In the rows, zero is written as 128.
Each row of numbers stands for one node and depends on some of the facts below. Use the named rows to name the rest.

How the nodes are related:
tinim π skarem; klevuk π greskogron; lebromin π ronuplu; navizan π zimustak; giski π trotrel; kuzam π togruk; zinifle π vonuskan; dosar π gudreri
zuban π klibin; platrin π mezo; starokor π skalen; drogal π flubim; ronuplu π zopli; trotrel π seklafler; lutrom π dekur; tredros π nituklen
rosam π dedan; tulil π mizo; flubim π rosam; goskis π gavum; vofun π zetu; venil π ziple; truzon π klaskun; flegin π klalus
kina π kulek; mizo π maves; bropli π lebromin; braflek π keflom; flusteklem π klutriklim; stodi π pibrir; solil π kobi; ziple π goskis
flikle π gabes; kobi π zepu; nomem π fotuk; kugras π flusteklem; roroston π gestukol; staklovo π zedri; rasebre π sipu; detra π vebu
zopli π lalol; klalus π goflor; fliflum π sodi; gresku π plugral; gisas π sudosor; vebu π nomem; truklisa π brogre; goflor π nebrus
zedri π truklisa; klaskun π vulu; gestukol π giski; skarem π kedim; fuflor π testir; vuvol π ninik; muridrir π klebruk; flabepli π stasta
paklis π drastoskil; ristu π labem; maves π venil; plonu π detra; keflom π gresku; fabru π starokor; dedan π riskos; gaskas π letrenik
rotra π bropli; skodrok π tastim; letrenik π kuzam; seklafler π gugi; plugral π dutri; kloski π staklovo; fotuk π roroston; vonuskan π tinim
sudosor π fleduk; klaben π sesen; fleduk π skiplol; labem π solil; festeflo π flegin; skiplol π fatar; dratril π ristu; pubrak π tredros
lovin π rotra; togruk π kugras; bruplil π vuvol; zuges π riplin; drastoskil π tekin; sipu π sereflol; sesen π gomaklim; zegra π vuliplik
nebrus π navizan; traplor π brinin; gusur π klaben; lalol π brufak; gorol π pizo; tististe π muridrir; skosinik π vodretros; sabrom π puves
vuliplik π tististe; mezo π stodi; nani π mikin; lodos π mudi; brinin π zuges; sereflol π dratril; klozo π putru; gavum π sabrom
dutri π gaskas; trugan π plonu; babin π flikle; zetu π zegra; gudreri π skodrok; giban π bruplil; kedim π klozo; gabes π sekle
pibrir π truzon; vodretros π flabepli; pimak π kina; gomaklim π paklis; gugi π fabru; stadrolis π festeflo; brufak π rasebre; puves π lodos
dekur π popa; drafak π voflelo; fletrul π mapo; vulu π lovin; talo π skosinik; putru π talo; voflelo π zugrister; tekin π traplor
popa π pefor; zugrister π fletrul; vevi π bradre; mudi π drabron; testir π nopa; tastim π trugan; sekle Ω 27; disal Ω 260
tinim Ω 27; klevuk Ω 220; lebromin Ω 27; bradre Ω 260; navizan Ω 220; giski Ω 260; kuzam Ω 220; zinifle Ω 260
dosar Ω 260; zuban Ω 220; platrin Ω 220; starokor Ω 27; drogal Ω 27; ronuplu Ω 260; trotrel Ω 27; lutrom Ω 220
tredros Ω 260; zasko Ω 260; rosam Ω 27; tulil Ω 27; flubim Ω 27; goskis Ω 220; vofun Ω 260; flidel Ω 27
venil Ω 260; truzon Ω 220; flegin Ω 27; skudrun Ω 220; kina Ω 260; floluste Ω 220; mizo Ω 27; bropli Ω 260
braflek Ω 220; flusteklem Ω 27; stodi Ω 260; solil Ω 27; ziple Ω 260; flikle Ω 220; kobi Ω 27; nomem Ω 260
kugras Ω 260; roroston Ω 260; staklovo Ω 260; stasta Ω 220; rasebre Ω 260; detra Ω 220; zopli Ω 27; klalus Ω 220
fliflum Ω 27; riskos Ω 220; gresku Ω 260; gisas Ω 27; klibin Ω 260; riplin Ω 220; mikin Ω 27; veskam Ω 220
greskogron Ω 220; vebu Ω 260; truklisa Ω 27; brogre Ω 260; goflor Ω 220; zedri Ω 220; fatar Ω 260; drabron Ω 220
klaskun Ω 260; brafopu Ω 27; klebruk Ω 220; gestukol Ω 220; ninik Ω 260; skarem Ω 220; fuflor Ω 220; vuvol Ω 27
pefor Ω 260; muridrir Ω 220; flabepli Ω 220; paklis Ω 260; ristu Ω 260; maves Ω 27; plonu Ω 220; keflom Ω 260
fabru Ω 260; dedan Ω 220; sodi Ω 220; gaskas Ω 260; rotra Ω 260; skodrok Ω 27; letrenik Ω 260; klutriklim Ω 260
sadogri Ω 220; bradok Ω 260; seklafler Ω 220; fonar Ω 260; plugral Ω 260; dregri Ω 220; kloski Ω 27; fotuk Ω 220
vonuskan Ω 220; sudosor Ω 260; klaben Ω 27; fleduk Ω 220; labem Ω 260; godo Ω 220; festeflo Ω 27; skiplol Ω 260
dratril Ω 220; lusadrur Ω 260; pubrak Ω 27; lovin Ω 260; togruk Ω 220; bruplil Ω 220; zuges Ω 260; drastoskil Ω 220
sipu Ω 260; sesen Ω 220; zegra Ω 260; nebrus Ω 260; kulek Ω 260; redruk Ω 260; zepu Ω 220; nopa Ω 27
traplor Ω 27; gusur Ω 27; lalol Ω 260; gorol Ω 220; tististe Ω 27; skosinik Ω 27; sabrom Ω 220; vuliplik Ω 260
mezo Ω 220; nani Ω 260; lodos Ω 260; flubas Ω 260; brinin Ω 27; sereflol Ω 220; klozo Ω 27; gavum Ω 27
dutri Ω 260; trugan Ω 260; babin Ω 260; zetu Ω 27; gudreri Ω 27; giban Ω 27; kedim Ω 260; gabes Ω 260
zimustak Ω 220; mapo Ω 260; pibrir Ω 27; vodretros Ω 220; skalen Ω 260; zodril Ω 260; pimak Ω 220; nituklen Ω 220
gomaklim Ω 260; gugi Ω 260; stadrolis Ω 260; pizo Ω 27; brufak Ω 27; puves Ω 260; skugri Ω 27; dekur Ω 27
drafak Ω 220; fletrul Ω 27; vulu Ω 27; talo Ω 220; putru Ω 220; voflelo Ω 27; tekin Ω 220; popa Ω 260
zugrister Ω 220; vevi Ω 220; mudi Ω 220; testir Ω 260; tastim Ω 260; sekle Φ skudrun; sekle Φ drabron; sekle Φ tastim
dosar Φ zopli; dosar Φ dutri; dosar Φ sereflol; ronuplu Φ riskos; ronuplu Φ seklafler; ronuplu Φ tastim; ronuplu Φ pimak; truzon Φ drastoskil
truzon Φ mudi; truzon Φ sodi; flegin Φ vebu; flegin Φ riskos; flegin Φ brogre; flegin Φ fuflor; flegin Φ tredros; flegin Φ zepu
kina Φ greskogron; kina Φ fliflum; kina Φ flidel; bropli Φ venil; bropli Φ kulek; kugras Φ maves; kugras Φ brufak; roroston Φ giski
roroston Φ floluste; roroston Φ klevuk; roroston Φ dratril; roroston Φ tastim; roroston Φ detra; roroston Φ kedim; klibin Φ flusteklem; klibin Φ traplor
truklisa Φ gavum; truklisa Φ klaskun; vuvol Φ starokor; vuvol Φ gugi; vuvol Φ gorol; vuvol Φ klutriklim; vuvol Φ seklafler; vuvol Φ ristu
plonu Φ goflor; plonu Φ fotuk; plonu Φ drogal; plonu Φ seklafler; plonu Φ talo; gaskas Φ disal; gaskas Φ dutri; gaskas Φ brogre
gaskas Φ redruk; gaskas Φ klozo; gaskas Φ dedan; gaskas Φ zugrister; rotra Φ skalen; rotra Φ gestukol; skodrok Φ skalen; skodrok Φ muridrir
skodrok Φ sabrom; skodrok Φ staklovo; skodrok Φ gugi; skodrok Φ zuban; skodrok Φ vulu; bradok Φ rosam; bradok Φ zodril; bradok Φ sereflol
bradok Φ dedan; bradok Φ flidel; bradok Φ zepu; bradok Φ gestukol; fonar Φ sabrom; fonar Φ stadrolis; dregri Φ fleduk; dregri Φ nebrus
sudosor Φ tististe; sudosor Φ keflom; sudosor Φ drogal; labem Φ brogre; labem Φ seklafler; godo Φ mikin; godo Φ trugan; godo Φ pefor
skiplol Φ veskam; skiplol Φ bradre; skiplol Φ pefor; skiplol Φ zinifle; lusadrur Φ paklis; lusadrur Φ riplin; lusadrur Φ klutriklim; pubrak Φ zodril
pubrak Φ zopli; pubrak Φ vevi; pubrak Φ floluste; pubrak Φ trugan; pubrak Φ mudi; pubrak Φ kedim; zuges Φ fotuk; zuges Φ mudi
zuges Φ tastim; zuges Φ kedim; nopa Φ ziple; nopa Φ brafopu; nopa Φ sadogri; gusur Φ drastoskil; gusur Φ tekin; gusur Φ fatar
lalol Φ gresku; lalol Φ drogal; lalol Φ skugri; lalol Φ gestukol; skosinik Φ tulil; skosinik Φ plugral; skosinik Φ festeflo; mezo Φ zasko
mezo Φ fatar; mezo Φ zepu; mezo Φ platrin; lodos Φ redruk; lodos Φ klozo; lodos Φ lutrom; flubas Φ brufak; flubas Φ nituklen
flubas Φ sadogri; brinin Φ greskogron; brinin Φ giski; giban Φ rosam; giban Φ paklis; giban Φ muridrir; giban Φ babin; giban Φ zedri
giban Φ zetu; zimustak Φ dratril; pizo Φ ninik; pizo Φ gabes; pizo Φ kobi; pizo Φ klaben; puves Φ drabron; puves Φ platrin
puves Φ vuliplik; fletrul Φ zuban; putru Φ staklovo; putru Φ mizo; putru Φ dratril

Known rows:
klaben: [138 115 121 112 112 120 122 137 130 124 140 128 127 142 128 134 125 135
 104 128 139 134 128 117 115 116 123 127 107 115 141 117 135 129 132  95
 119 138 127 120 130]
nituklen: [103 111 135 116 102 142 141 126 128 106 125 104 143 118 149 125 114 155
 156 144 133 120 149  92 115 126 115 115 114 121 117 144 135 123 140 122
 147 147 140  94 108]
flubas: [ 74 178 145  92 177 177 172 123  69 112 146  85 193  84 112  75 135 110
 197 139  70 174 121 110 184 147 156 151 196 105  94 140 137 118 166 170
 161 138 181  84 128]
gaskas: [ 83 199 148 104 185 164 151 133  90 135 126 159 165 104 155  98 113  97
 142 162  55 188  69 163 183 132 147 163 176 142 123 101 126 128 142 163
 157 110 172 129 109]
bradok: [117 147 186 125 204 132 164 143 125 163 134 149 124  49  82 102 157 123
 118 152  93 133 160 151 158 157 154 150 226 167 129  76 150 171  86 208
 164  76 140 156 130]
putru: [185 168 102 163 147 137 139 121  86 160 162  51 187 105  26 103 177  83
 186  51  99 134  47 152 126 131 140  99 196 173  79 239 138  60 123 176
 100 144 103 118 176]
vonuskan: [130 114 124 128 113 138 127 130 145 119 121 127 106 134 145 143 124 139
 122 116 136 120 122 125 112 129 117 107 100 135 127 130 132 116 124 109
 130 144 124 119 134]
truklisa: [131 172 140 111 167 127 155 118  97 154 144 118 155 107  94 107 165  94
 131 121  91 166  93 153 155 132 156 145 190 127 116 118 153 127 131 158
 147 105 150 129 135]
keflom: [135 116 127 140 125 127 109 151 144 122 124 154 118 135 131 135 104 137
 107 134 130 121 135 130 121 122 119 126 110 140 151 123 107 134 117 116
 109 130 109 144 127]
stadrolis: [131 116 125 127 129 132 120 152 137 108 128 134 127 134 122 128 104 139
 115 121 130 124 135 119 125 130 127 125 108 126 142 140 104 124 126 114
 106 141 115 125 137]
nomem: [120 104 112 129 125 124 125 139 132  92 115 141 129 145 124 128 117 136
 115 119 143 116 146 137 131 127 127 125 111 120 133 115 107 127 136 117
 112 160 121 137 134]
popa: [127 117 122 133 127 131 112 140 138 113 127 138 118 138 135 133 107 134
 121 126 134 121 142 122 128 125 124 127 104 118 138 129 109 127 130 115
 106 141 118 133 132]
riskos: [102 122 128 130  97 116 120 101 120 121 107 133 132 149 183 128 123 135
 149 165 157  97 122 117 113 111 104 124 104 142 123 148 128 127 134 132
 139 117 134 117 107]
brafopu: [117 111 131 105 105 124 130 131 112 121 143 111 152 127 135 119 120 151
 133 156 145 120 155  91 115 112 118 125 118 111 135 131 144 138 143 109
 134 138 134 101 118]
flabepli: [132 115 126 130 116 133 127 128 140 119 120 125 105 134 146 140 121 138
 123 118 138 121 121 123 113 131 112 108 101 135 123 132 132 117 120 110
 130 146 125 119 136]
muridrir: [141 112 136 128 109 130 141 145 142 113 118 128 125 127 116 141 112 141
 112 113 135 125 122 121 106 127 124 105 110 152 134 147 120 108 108 114
 127 136 112 117 125]
giban: [140 171 153 109 174 125 170 132  97 151 142 125 160 101  71 107 155 100
 110 119  90 164  90 149 148 130 160 140 198 149 126 123 150 123 111 156
 141  99 142 128 135]
tististe: [145 116 132 118 116 109 122 137 133 130 131 139 119 141 125 135 125 132
  87 131 144 122 130 128 106 112 125 124 111 131 149 117 135 133 115 103
 116 122 115 131 129]
mapo: [116 108 131 132 120 125 112 135 129 116 129 126 137 123 137 119 110 149
 141 150 143  97 171 102 120 122 115 129 122 127 137 137 115 137 131 133
 119 132 113 120 123]
lodos: [ 91 186 148  92 188 155 157 127  96 125 127 141 157 108 123 105 145  88
 152 120  78 169  82 138 179 148 164 163 183 119 109 117 117 128 137 169
 143 104 166 110 129]
drogal: [152 116 144 132 130  82 121 138 137 144 115 172 108 142 123 140 132 126
  62 146 161 105 119 150  97 100 119 123 118 175 162 112 128 144  86 118
 114  87 101 156 128]

Which node is each row?
No name comes twice in this set of rows, the named rows included.
[133 118 131  89 108 123 121 137 138 123 137 137 128 141 127 145 133 128
 111 109 145 128 122  97 111 123 135 142 109 106 138 119 120 136 125 106
 118 123 120 103 124] : gavum
[108 171 152 116 179 157 177 107 125 147 126 124 118  86 124 122 158 102
 143 118  77 179 108 154 174 167 161 145 187 123  99  86 162 134 126 167
 184 111 178 127 129] : mezo
[140 121 121 116 111 123 126 140 128 127 136 128 135 136 128 134 114 138
 109 135 129 138 131 117 113 112 123 127 112 116 143 118 137 127 135  95
 122 142 124 122 123] : flusteklem
[203 125  79 189  72 116 109 118 125 136 147  49 174 158  50 137 131 117
 180  52 145 126 107 110  96 126 125  94 116 128 104 247 109  62 143 116
  78 159  81 123 142] : dratril
[112 125 124  92 138 143 128 137 110 114 143 126 116 135 157 120 123 136
 104 139 128 127 113 115 120 110 116 109  99 114 134 116 147 122 139  88
 125 147 141  99 157] : klozo
[139 162 125 158 163 140 142  77 145 188 137 113  93  95 122 141 191  97
 163 104  89 162 126 172 168 174 155 155 189 100  88  80 174 148 136 178
 173 104 165 164 132] : truzon
[152 165 125 125 159 130 143 112 107 175 159 101 151 100  74 118 180  94
 143 102  90 162  94 156 151 138 156 152 197 118 106 118 163 133 132 166
 139 116 145 140 143] : brinin
[122 105 122 140  91 122 114 106 139 135 122 113 125 134 157 135 128 149
 155 142 150 100 153 113 108 127 108 123 112 129 117 139 138 133 134 133
 140 132 126 124 109] : skudrun
[138 108 120 139 103 134 123 120 155 131 122 125 100 134 140 154 130 137
 125 113 138 125 141 128 114 137 119 117 104 118 123 116 134 127 126 112
 138 140 124 133 124] : vevi
[126 166 139 107 174 141 157 106 114 168 151 118 127  92 106 119 175  99
 138 119  81 176 118 153 167 149 161 157 197  99 109  71 175 149 137 158
 166 112 173 136 134] : gusur
[143 113 130 144 126 126 111 159 147 131 124 161 114 123 124 138 100 142
 100 137 127 121 144 137 118 121 119 127 115 148 157 115 108 136 110 119
 111 132 106 151 122] : gresku
[ 91 119 138 115 127 140 124 134 117 104 126 129 141 123 158 112 102 151
 142 164 132 112 159  98 133 121 115 129 114 120 132 132 115 139 144 127
 132 134 134 109 120] : redruk
[122 113 140 122 116 138 138 133 148 113 111 139 106 126 147 144 117 143
 110 127 135 130 129 123 123 135 121 115 105 133 132 113 129 125 117 111
 144 134 134 119 120] : dedan

The same nodes again, as new rows of numbers:
Some nodes and their rows:
pimak: [116 134 133 165 122 148 142  88 134 110 153 164 105 119 105 118 164 152
 104 133 101 147  86 131 150  68  87 137 127 131 122 150 134 128  80]
tinim: [113 146 103 174 134  88 156  79  85 110 152 170  83 114 105 123 129 152
 132 156 143 130  99 101 104 102  81 141 126 130 131 139 138 129  84]
vevi: [101 136 134 184 151 129 182  54 106 105 128 145 108 119 113 122 153 126
  70 144 110 147 117 139 133  87  63 139 152 102 107 150 107 130  92]
redruk: [115 166 151 170 159 120 150  94 127  97 108 135  78 105 105 136 163 108
 132 104 137 104 121  95 122 153 105 126 162 141 111 117 126 110  75]
skosinik: [113 149 118 162 119  68 152  71  62 116 161 191  83 105  93 111 124 163
 141 171 175 124  79  77  84  77  82 153 137 120 162 141 136 129  87]
trugan: [ 99 142 118 173 171 122 196  42  95  89 114 120 110 122 112 135 146 132
  58 127  93 136 137 136 122 106  89 160 140 121 115 139 116 120  92]
tastim: [102 133 111 168 129 157 179  58 132  82 128 135 122 130 123 119 168 160
  60 121  61 139 112 141 140  85 108 156 117 149  98 134 125 127  80]
dutri: [121 185 113 208 172 122 167 102 114 126 104 120  98 105 130 126 176 128
 112 107 155 102 113 108 138 128  69 131 170 137 111 134 111  96  87]
mikin: [ 91 147 122 178 143  94 188  63  90  96 129 163  78 128 103 131 146 118
  81 153 127 140 129 103 117 130  90 133 127 120 122 154 105 155  80]
vofun: [116 164 113 175 149 109 160  63  90  98 136 162 106 107 103 135 151 154
 106 140 148 111 109 119 107  96  96 142 132 136 160 134 130 127  85]
rotra: [118 169 143 156 124 119 129  65  68  75 146 151 134 101 109 145 164 157
  98 149 173 124  61  72  81 123  77 136 146 101 163 120 136 113 112]
bropli: [119 169 135 148 141  99 150  53  91 110 153 173 121  97  97 143 147 152
 112 166 184 115  98 103  82  96 105 153 133 125 182 129 129 122  98]
fabru: [112 164 114 173 152 102 157  62  85  97 140 154 102 107  98 142 153 148
 108 133 144 119 111 107 114  88 102 148 137 138 158 131 140 121  88]
gudreri: [103 144 102 179 140  87 147  78  89 104 153 162  86 110 106 129 145 155
 100 158 150 130 113  97 118 101  99 140 126 127 145 146 132 134  87]
traplor: [112 155  91 189 150  95 156  88  95 111 145 166  83 113 113 135 146 152
 113 159 136 120 118 122 122 107  80 128 120 139 135 143 130 141  81]
kugras: [114 177 111 187 140  83 159  65  79 122 143 184 107 102  91 129 155 156
 117 153 200  98 101  86 102  63 100 155 141 140 188 149 125 131  89]
nopa: [ 95 148 131 166 118  69 143  69  74 107 151 202  70 109  76 123 141 141
 122 171 192 121  95  60  92  96 112 143 130 129 181 151 122 156  78]
letrenik: [113 195  96 209 149 110 166  77  88 119 127 165 111 110 108 132 171 154
 102 133 174 105 102 112 122  79  83 140 142 151 162 147 117 130  85]
platrin: [115 140 127 175 152 131 155  88 134 124 145 155  94 113 102 123 154 133
 106 131 118 136 122 149 150  93  84 132 137 133 115 142 124 123  75]
zugrister: [117 143 141 179 168 118 135 101 125 121 139 137  81  99 107 131 160 117
 129 128 142 129 111 120 144 113  68 126 170 117 115 128 129  98  86]
klalus: [114 148 118 180 146 111 148  75  88 112 155 171  96 109  91 131 146 140
 117 149 148 133 108 131 131  74  73 134 141 121 156 144 133 132  82]

Which node is each row?
No name comes twice in this set of rows, the named rows included.
[101 158 135 182 154 111 175  62  96  94 133 180  83 127  84 140 144 112
  97 142 121 142 131 129 130 109  76 123 143 122 148 154 113 151  74] : veskam
[ 78 106 150 163 113  92 173  29  68 110 138 144 111 104 112  99 152 151
  58 185 180 148  66  62  72  73  75 175 157  72 142 151  95 114 117] : pubrak
[125 159  94 169 165  89 151  89 118 118 155 172  93 111 108 153 137 145
 114 169 139 128 146 141 128 134 106 126 103 141 138 138 127 152  77] : brufak
[ 84 139 159 164 126 100 175  37  73 104 138 178  95 117  80 124 147 120
  88 164 172 143  95  86  94  73  76 154 160  89 167 158  99 144  93] : godo
[103 167 151 172 144 132 184  61 108  86 103 133  99 120 113 131 161 111
  84 113 105 129 108 107 114 148  79 130 157 118 102 130 108 125  88] : zodril
[111 153 158 176 141 145 151 105 142 106 129 146  78 116 101 131 165 105
 116 108 112 138 108 110 151 128  86 115 156 128 101 131 121 119  72] : zepu
[122 190  93 203 150 136 142  78  74  71 128 142 104 111 115 149 163 151
 107 113 106 110  94 122 128 136  64 104 138 132 136 126 154 127  89] : paklis
[112 156 135 162 109 114 158  42  40  79 160 186 119 124  87 117 127 154
 112 157 144 159  42 103  88  58  39 149 151  93 153 149 141 128  99] : putru
[106 170 123 184 125 132 130  88  87  77 144 176  88 130  83 147 158 131
 116 122 118 145  92 100 142 122  72 100 135 125 146 145 138 152  76] : riplin
[116 159 122 167 133 142 211  39 107  88 119 149 113 132 125 104 135 146
  87 126  63 138 100 148 115  97  65 157 131 130  84 132 124 121  85] : kedim
[115 129 110 170 122 163 120 111 141  86 159 146 109 126 103 131 174 154
 100 101  69 155  92 129 174  78 102 128 125 146 109 141 149 124  72] : seklafler
[105 146 161 164 140 104 156  55  85 100 119 126 109  88 110 113 157 133
  99 140 186 115  76  76  76  99  79 162 178  94 143 116 116  90 109] : dosar

Now the same nodes, written a new way:
Known rows:
klozo: [142 158 191 119 112 149 106 147 136 107 109 112  74 107 107 173 138 127
  93 139 126 114 120 139 112 118 165 110 188 117 145]
putru: [176 116 108 120 161 151 160 100 120 125 164 152 143 118 131  86  76 118
 147 122 117 111 147 135 114 152  75 165 118 137 116]
sodi: [139 132 151 117  92 141 138 124 131 118 141 142 109 109 136 129 148 114
 132 128 128 136 134 139 123  80 117 150 137 122 114]
dutri: [136 137 185 126  89 153 114 148 144 128 147 112  75 117 128 156 164 124
 105 150 146 111 116 161 125 132 166 106 193 123 140]
sereflol: [141 121 185  70  72 196 124 148 146 121 168  95 133  93 115 187 138 176
 100 160  86 128  74 159 148  81 163 141 123 125 137]
floluste: [142 138 140 122  75 163 143 128 106 116 171 158  97 108 135 125 175 124
 153 130 128 117 141 104 144 102 111 186 137 123 132]
brogre: [131 144 192 121  83 156 107 142 144 127 148 106  88 113 116 160 170 140
 103 155 148 116 115 160 122 138 167  92 207 126 142]
stadrolis: [102 130 155 105 124 141 120 127 132 140 133 117 133 129  94  94 117 117
 127 117 161 127 145 153 132 161 133 122 144 137 119]
kloski: [152 140 153 127 135 134 121 109 100 120 103 128  94  98 114 127  95 106
 127 121 123 116 143 130 120 148 147 147 134 124 144]
ronuplu: [167 110  76 131 150 141 129  87  81 122 185 131 145 109 118 129 101 118
 152 158 107  67  14 194 104 138 168 164 173 111 160]
klaben: [131 144 165 121 126 117 109 113 106 125  93 130  82 101 111 136 106 110
 129 111 132 140 147 120 123 139 155 148 129 121 147]
drafak: [139 129 152 116 129 125 131 103 121 129 137 146 103 109 146 127  88 117
 135 137 118 140 150 132 113 142 138 144 128 121 135]
plonu: [179 121 131 114 154 147 173 163 113 112 180 158  77 150 172 108  44  69
 145 137 104  57 157 163  88 204  71 175 144 118 128]
klebruk: [138 128 151 112 129 125 131 107 142 127 121 136 114 112 132 127  99 120
 119 127 127 149 141 146 109 107 125 125 127 127 116]
stodi: [109 107 160 140 157 144 134  79  89 167 117 121 136  89 135  82 137  61
  99 182 135  86 169  90 146 155 247 103 135 133 106]
vulu: [ 93 156 136  99 180 158 100  70  90 114 125 134 170 120  60  71 139 102
 132 145 137  70 135  70 123 147 186 131 166 126 134]
traplor: [134 146 163 115 133 128 117 121 116 118  87 123 104 108 100 138 112 108
 118 102 138 137 143 141 115 113 146 132 132 126 128]
sudosor: [178 104 123 140 154 140 144 113 112 147 150 121 120 106 138 108  80 108
 129 143 132 101 125 167 117 188 132 132 149 136 133]
rasebre: [133 101 133  99 100 130 112 108  93 152 146 102 137  86 110 153  85 151
 135 140 113 141  54 187 141 147 185 160 106 121 158]
vodretros: [146 123 149 120 129 124 133  98 127 136 134 144 100 108 145 126  92 120
 132 135 121 149 154 133 115 142 132 138 130 123 132]
zodril: [148 132 161 134  75 166 124 138 110 132 168 125  86 109 130 133 176 130
 134 148 143 105 117 131 152 150 156 156 174 126 151]

Which node is each row?
No name comes twice in this set of rows, the named rows included.
[226 126 136 154 166 164 148 118 121 109 139 119  92  85 135 144  80 105
 102 152  94  68 103 163  97 152 134 128 180 124 152] : flegin
[127  94 179  70  93 204 131 149 141 157 155  65 178  94  83 130 112 168
 101 134 118 135 109 165 177 155 146 131 102 154 127] : ristu
[206 101 141 147 163 149 151 132 144 136 144 107  99 104 154 143  77 100
  89 173 116  82 101 204  86 162 149  93 195 126 128] : gaskas
[130  94 146  95 103 142 122 119 114 150 135  88 147  90 110 153  93 148
 115 124 112 145  65 204 144 116 176 143  98 132 133] : sipu
[144 140 150 126 107 143 128 128 107 116 105 128  98 101 106 131 146 101
 121 108 136 120 135 135 125  83 129 165 131 125 121] : mikin
[133 120  97 122 179 134 115  72  97 132 162 135 164 119 103  92 106 106
 134 169 130  65  72 152  99 169 194 120 181 119 142] : rotra
[ 99 131 185 111 122 173 135 109 119 134 135 131 128 105 137 116 184  79
  91 186 114  81 166  82 135  76 214 109 143 121  94] : platrin
[133 143 145 113  84 150 158 170  94 108 175 176  64 152 154 117 138  81
 170 118 133  91 171 125 131 159  76 210 126 118 125] : detra
[129 155 165  95 146 158 110 130 141 107 115 118 133 129  72 115 123 129
 112 113 139 115 140 130 115 139 113 120 158 136 135] : zetu
[152 136 134 103 176 154 130 113 134 114 112 118 153 123  74  97  85 118
 118 107 133 101 137 146 107 142  92 131 139 139 122] : fletrul
[127 157 174 103 111 164 113 144 124 104 120 126 107 123  81 131 151 123
 120 117 142 106 134 121 121 110 132 140 168 127 135] : drogal
[121 155 125 104  85 155 102 118  89  86 136 131 117 110  80 169 168 135
 144 127 115  90  20 162 115  48 172 178 169 101 155] : zopli

